Below is a small trained network, with its code and all its weights. Each question gives an input and a target symbol and asks what happens when units are switched off, that is, made to give their printed mean instead of their output.

import numpy as np


def w(rows, s, z=0):
    codes = np.array(rows[::2]) - 128.0
    scale = np.full(codes.shape[1], s)
    scale[-1] = z or s
    return codes * scale


def norm(h):
    return h / np.sqrt((h * h).mean(-1, keepdims=True) + 1e-5)


def f(y):
    return y / 2 * (1 + np.tanh(0.7978845608 * (y + 0.044715 * y**3)))


def softmax(a):
    e = np.exp(a - a.max(-1, keepdims=True))
    return e / e.sum(-1, keepdims=True)


def log_softmax(a):
    a = a - a.max(-1, keepdims=True)
    return a - np.log(np.exp(a).sum(-1, keepdims=True))


def net(x, mask):
    ids = ['αβδηθμξτφψ'.index(c) for c in x.split()]
    T = len(ids)
    res = E[ids] + P[:T]
    u = 0
    for l in range(3):
        r = norm(res)
        for j in range(2):
            rows = slice(2 * j, 2 * j + 2)
            q, k, v = (r @ M[l][rows].T for M in (Q, K, V))
            z = softmax(np.where(np.tri(T) > 0, q @ k.T / 2**0.5, -1e9)) @ v
            o = O[l][rows]
            res = res + np.where(mask[u + j], z, o[:, -1]) @ o[:, :-1]
        u += 2
        y = f(norm(res) @ A[l][:, :-1].T + A[l][:, -1])
        res = res + np.where(mask[u : u + 8], y, B[l][:, -1]) @ B[l][:, :-1]
        u += 8
    return log_softmax(norm(res)[-1] @ U[:, :-1].T + U[:, -1])


Q, K, V, O, A, B = {}, {}, {}, {}, {}, {}
E = w([
[117,64,153,129,153,141,90,97,190],'α',
[100,80,163,139,188,168,159,170,176],'β',
[88,94,146,123,189,159,196,121,174],'δ',
[140,119,253,143,115,162,112,139,55],'η',
[65,66,147,211,60,178,113,163,73],'θ',
[90,124,224,130,152,131,130,70,203],'μ',
[148,138,115,67,134,193,117,58,98],'ξ',
[143,48,217,151,139,122,188,39,66],'τ',
[163,131,172,158,117,161,169,146,196],'φ',
[128,42,122,213,131,89,128,59,99],'ψ',
],0.019)
P = w([
[115,3,114,164,96,254,147,60,120],'0',
[110,37,105,154,114,198,146,125,151],'1',
[128,57,103,152,125,176,136,150,162],'2',
[140,81,96,134,147,168,127,168,150],'3',
[158,99,85,125,158,155,129,179,148],'4',
[172,115,83,117,168,143,119,185,145],'5',
[185,133,75,108,175,134,113,187,140],'6',
[199,150,74,100,181,123,95,186,141],'7',
[209,170,74,89,187,113,82,189,140],'8',
[222,199,77,82,191,102,79,198,138],'9',
[226,215,68,78,209,96,71,195,131],'10',
[238,238,49,71,226,86,61,182,124],'11',
],0.0089)
Q[0] = w([
[131,158,107,114,61,163,110,121,2],'0.h1',
[150,130,160,86,246,202,98,121,190],'0.h1',
[112,123,101,167,81,74,127,160,200],'0.h2',
[166,88,127,128,229,196,135,136,238],'0.h2',
],0.01)
K[0] = w([
[44,117,160,101,35,254,124,144,132],'0.h1',
[221,191,170,98,202,67,110,142,89],'0.h1',
[124,81,24,142,109,133,124,174,165],'0.h2',
[224,232,116,100,175,46,143,108,150],'0.h2',
],0.0088)
V[0] = w([
[77,98,217,1,46,144,160,174,108],'0.h1',
[75,154,88,119,147,201,87,169,189],'0.h1',
[78,85,18,163,242,82,166,132,121],'0.h2',
[140,217,132,99,200,44,197,35,172],'0.h2',
],0.0055)
O[0] = w([
[167,165,122,101,180,158,115,9,143,38],'0.h1',
[132,111,117,136,122,207,123,130,93,111],'0.h1',
[77,131,92,116,101,108,103,113,115,97],'0.h2',
[190,102,165,71,89,137,110,82,164,4],'0.h2',
],0.015,0.0021)
A[0] = w([
[81,138,49,88,167,128,44,140,195,6],'0.n1',
[100,74,140,77,103,154,105,167,124,50],'0.n2',
[165,53,121,134,91,141,139,131,191,80],'0.n3',
[99,149,201,159,132,212,89,148,255,140],'0.n4',
[184,195,147,171,141,139,149,152,120,237],'0.n5',
[69,66,179,138,121,131,134,155,52,90],'0.n6',
[69,94,178,153,98,86,94,138,218,206],'0.n7',
[73,171,164,69,109,196,90,89,155,208],'0.n8',
],0.0088,0.0023)
B[0] = w([
[110,149,155,96,182,177,145,200,223,146],'0.n1',
[153,184,210,56,100,250,150,187,120,147],'0.n2',
[175,173,136,183,191,101,233,7,169,188],'0.n3',
[57,189,80,67,142,138,196,64,92,255],'0.n4',
[115,161,135,184,41,134,140,64,176,184],'0.n5',
[228,139,103,94,115,101,106,2,150,202],'0.n6',
[125,94,82,137,122,103,216,185,53,214],'0.n7',
[101,112,73,114,181,187,103,237,80,162],'0.n8',
],0.0069,0.0068)
Q[1] = w([
[117,87,122,211,70,58,102,152,44],'1.h1',
[176,105,144,145,132,119,170,130,127],'1.h1',
[77,141,95,86,111,132,86,137,119],'1.h2',
[163,162,114,64,167,248,108,88,142],'1.h2',
],0.012)
K[1] = w([
[87,71,99,185,158,105,123,83,40],'1.h1',
[155,127,154,161,93,81,96,44,81],'1.h1',
[65,170,71,85,130,130,95,186,126],'1.h2',
[182,246,116,57,96,139,107,178,186],'1.h2',
],0.012)
V[1] = w([
[92,30,143,112,229,94,141,117,69],'1.h1',
[81,86,253,73,147,152,120,72,76],'1.h1',
[112,135,237,79,103,158,121,157,130],'1.h2',
[207,198,51,124,160,166,54,169,125],'1.h2',
],0.0066)
O[1] = w([
[238,132,124,36,185,152,89,190,58,253],'1.h1',
[211,132,91,78,122,82,182,254,134,124],'1.h1',
[79,105,172,140,181,205,99,75,153,2],'1.h2',
[162,166,52,202,166,164,206,150,75,45],'1.h2',
],0.009,0.0044)
A[1] = w([
[87,199,124,211,207,138,194,204,174,186],'1.n1',
[15,96,196,214,93,145,179,60,223,104],'1.n2',
[164,162,143,50,68,226,55,171,113,102],'1.n3',
[59,80,49,84,104,179,142,147,115,98],'1.n4',
[168,236,222,103,212,116,142,155,164,71],'1.n5',
[105,153,156,44,198,88,91,142,127,2],'1.n6',
[163,148,165,130,130,33,147,217,188,193],'1.n7',
[191,2,171,151,121,154,105,38,69,111],'1.n8',
],0.009,0.0035)
B[1] = w([
[157,168,172,42,173,67,79,103,143,253],'1.n1',
[126,203,154,135,80,60,126,40,190,203],'1.n2',
[2,147,159,181,83,142,139,162,213,157],'1.n3',
[162,201,201,100,103,74,146,202,157,188],'1.n4',
[43,65,95,144,143,150,131,124,74,222],'1.n5',
[74,105,15,148,154,85,116,105,213,147],'1.n6',
[95,171,80,47,121,32,174,151,59,213],'1.n7',
[158,111,174,212,126,174,110,239,206,221],'1.n8',
],0.0095,0.0065)
Q[2] = w([
[114,164,89,190,165,220,179,190,179],'2.h1',
[134,116,190,136,167,25,134,124,1],'2.h1',
[119,128,163,118,192,150,179,165,189],'2.h2',
[147,70,103,198,153,126,161,145,129],'2.h2',
],0.0086)
K[2] = w([
[48,133,96,137,111,200,168,92,116],'2.h1',
[178,113,137,194,130,144,113,170,196],'2.h1',
[94,126,87,42,67,183,10,58,107],'2.h2',
[62,106,108,90,148,87,205,104,137],'2.h2',
],0.011)
V[2] = w([
[171,115,90,207,82,145,38,182,226],'2.h1',
[149,115,218,47,228,93,109,130,81],'2.h1',
[209,85,104,44,132,125,252,129,160],'2.h2',
[3,195,164,161,105,127,117,147,45],'2.h2',
],0.005)
O[2] = w([
[67,218,134,47,236,68,84,201,113,186],'2.h1',
[135,113,165,137,183,33,48,113,78,207],'2.h1',
[61,125,183,116,161,129,95,26,124,253],'2.h2',
[130,130,72,99,109,129,1,85,62,88],'2.h2',
],0.0092,0.0035)
A[2] = w([
[193,93,143,97,77,158,132,213,132,158],'2.n1',
[106,171,181,182,139,54,90,190,114,232],'2.n2',
[60,118,113,97,191,60,90,124,171,252],'2.n3',
[217,64,133,252,88,178,94,124,147,115],'2.n4',
[92,171,189,100,102,192,83,122,125,127],'2.n5',
[120,75,190,241,99,155,130,164,159,61],'2.n6',
[164,37,125,90,141,126,127,135,150,103],'2.n7',
[61,123,161,99,143,110,174,151,132,62],'2.n8',
],0.013,0.0041)
B[2] = w([
[107,192,91,173,128,122,111,106,136,169],'2.n1',
[140,88,129,171,99,145,164,86,90,236],'2.n2',
[142,144,149,196,86,147,95,129,132,248],'2.n3',
[162,29,50,177,193,121,254,155,238,174],'2.n4',
[86,120,133,153,78,50,127,145,118,157],'2.n5',
[187,94,50,146,207,136,203,142,200,175],'2.n6',
[57,138,113,111,101,157,107,130,73,158],'2.n7',
[175,73,99,103,136,126,135,127,134,178],'2.n8',
],0.015,0.013)
U = w([
[177,84,109,189,148,134,175,148,171,131],'α',
[134,100,174,193,112,112,100,126,11,160],'β',
[74,91,188,110,77,120,116,201,180,94],'δ',
[126,111,151,155,173,163,25,135,154,73],'η',
[93,217,100,151,121,147,88,191,124,167],'θ',
[80,67,102,76,103,177,124,69,78,191],'μ',
[213,171,126,76,194,157,125,95,72,163],'ξ',
[55,93,86,118,200,21,50,101,126,2],'τ',
[122,171,171,133,109,72,137,48,164,153],'φ',
[114,142,121,74,103,30,200,166,76,17],'ψ',
],0.012,0.003)

Each question gives the input, a string of symbols that net reads in full, and the target symbol t.
The units are the heads (2 rows each of Q, K, V and O) and the neurons (one row each of A and B). Each row of codes is followed by its name. A weight is (code - 128) times the scale printed after its matrix; where a second scale follows, it is the last column's (O, A, B and U).
mask holds one flag per unit, layer by layer, with each layer's heads first. A switched-off unit (its flag False) gives its mean, the last column of its rows in O or B, instead of its output. The means were averaged over made-up inputs and are rounded, as every weight is.
A unit's drop is (log p(t) with every unit on - log p(t) with that unit switched off) / (log p(t) with every unit on - log p(t) with every unit switched off).
The circuit of an input: a set's keep is (log p(t) with only the set's units on - log p(t) with every unit switched off) / (log p(t) with every unit on - log p(t) with every unit switched off). Starting from the 12 units with the biggest drops (on a tie, the unit counted first), units are removed one at a time, each time the one whose removal leaves the highest keep (on an exact tie, the one counted first), for as long as the keep stays at least 0.8.
units of the circuit, in order: the units of the circuit, biggest drop first
k most important neurons: the k neurons with the biggest drops, biggest first
k most important neurons of layer l: the k neurons of layer l with the biggest drops, biggest first
which heads matter: for each layer, one digit per head in row order, 1 if its drop is at least 0.15 and else 0, layers parted by /
input η δ δ δ δ ψ φ ψ α, target ψ: which heads matter -> 10 / 00 / 00
input ψ τ φ β, target φ: units of the circuit, in order -> [1.h1; 1.n2]
input δ η ξ, target ξ: which heads matter -> 10 / 01 / 00
input η φ ξ ξ η δ δ, target η: which heads matter -> 01 / 00 / 00
input β μ ψ α ξ β τ ξ ψ μ, target ψ: which heads matter -> 10 / 00 / 00
input δ α η δ ξ, target ξ: which heads matter -> 00 / 01 / 00
input θ δ ψ θ ξ δ ψ ξ ξ φ α η, target α: which heads matter -> 00 / 00 / 00
input ξ δ φ θ θ δ β θ α δ, target θ: most important neuron of layer 2 -> [2.n1]
input φ θ η ξ α ψ ψ φ α α, target φ: which heads matter -> 01 / 10 / 00
input θ δ η ψ δ θ δ μ θ, target β: which heads matter -> 01 / 00 / 00
input ψ α δ ξ β μ, target ξ: which heads matter -> 00 / 01 / 00
input μ θ ψ δ μ φ δ η τ δ α, target τ: which heads matter -> 10 / 00 / 00
input ξ δ φ ψ ξ τ δ θ β, target θ: 2 most important neurons of layer 2 -> [2.n3; 2.n4]
input ψ θ θ ξ, target θ: which heads matter -> 00 / 00 / 00
input φ δ τ η β β τ α ψ φ, target ψ: units of the circuit, in order -> [1.n7]
input θ ξ φ ψ τ θ η ψ φ δ, target ψ: units of the circuit, in order -> [0.h1; 1.n7]
input δ β δ ξ θ α β, target θ: 2 most important neurons -> [0.n2; 1.n3]
input β τ τ, target β: which heads matter -> 10 / 11 / 10
input θ ψ τ ψ δ ξ θ α β ξ, target θ: 3 most important neurons -> [1.n1; 1.n3; 0.n3]
input μ β δ φ δ δ ξ ψ δ β β, target δ: which heads matter -> 11 / 00 / 00
input δ θ α θ ψ δ δ μ δ δ α, target δ: which heads matter -> 11 / 01 / 00
input ψ τ δ θ δ, target θ: units of the circuit, in order -> [0.h2; 2.n3; 2.n4; 2.n2]
input β δ δ δ τ β, target τ: most important neuron -> [1.n6]
input θ β δ θ μ ψ ξ β α, target ξ: 3 most important neurons -> [0.n3; 0.n7; 0.n2]
input ξ η τ ψ θ θ α, target θ: 3 most important neurons of layer 0 -> [0.n2; 0.n1; 0.n7]
input δ τ α, target τ: 2 most important neurons -> [1.n6; 0.n1]
input μ ξ α τ μ ψ ψ φ β δ ξ, target α: 2 most important neurons -> [0.n4; 1.n5]
input φ δ μ, target φ: 2 most important neurons -> [0.n7; 2.n4]
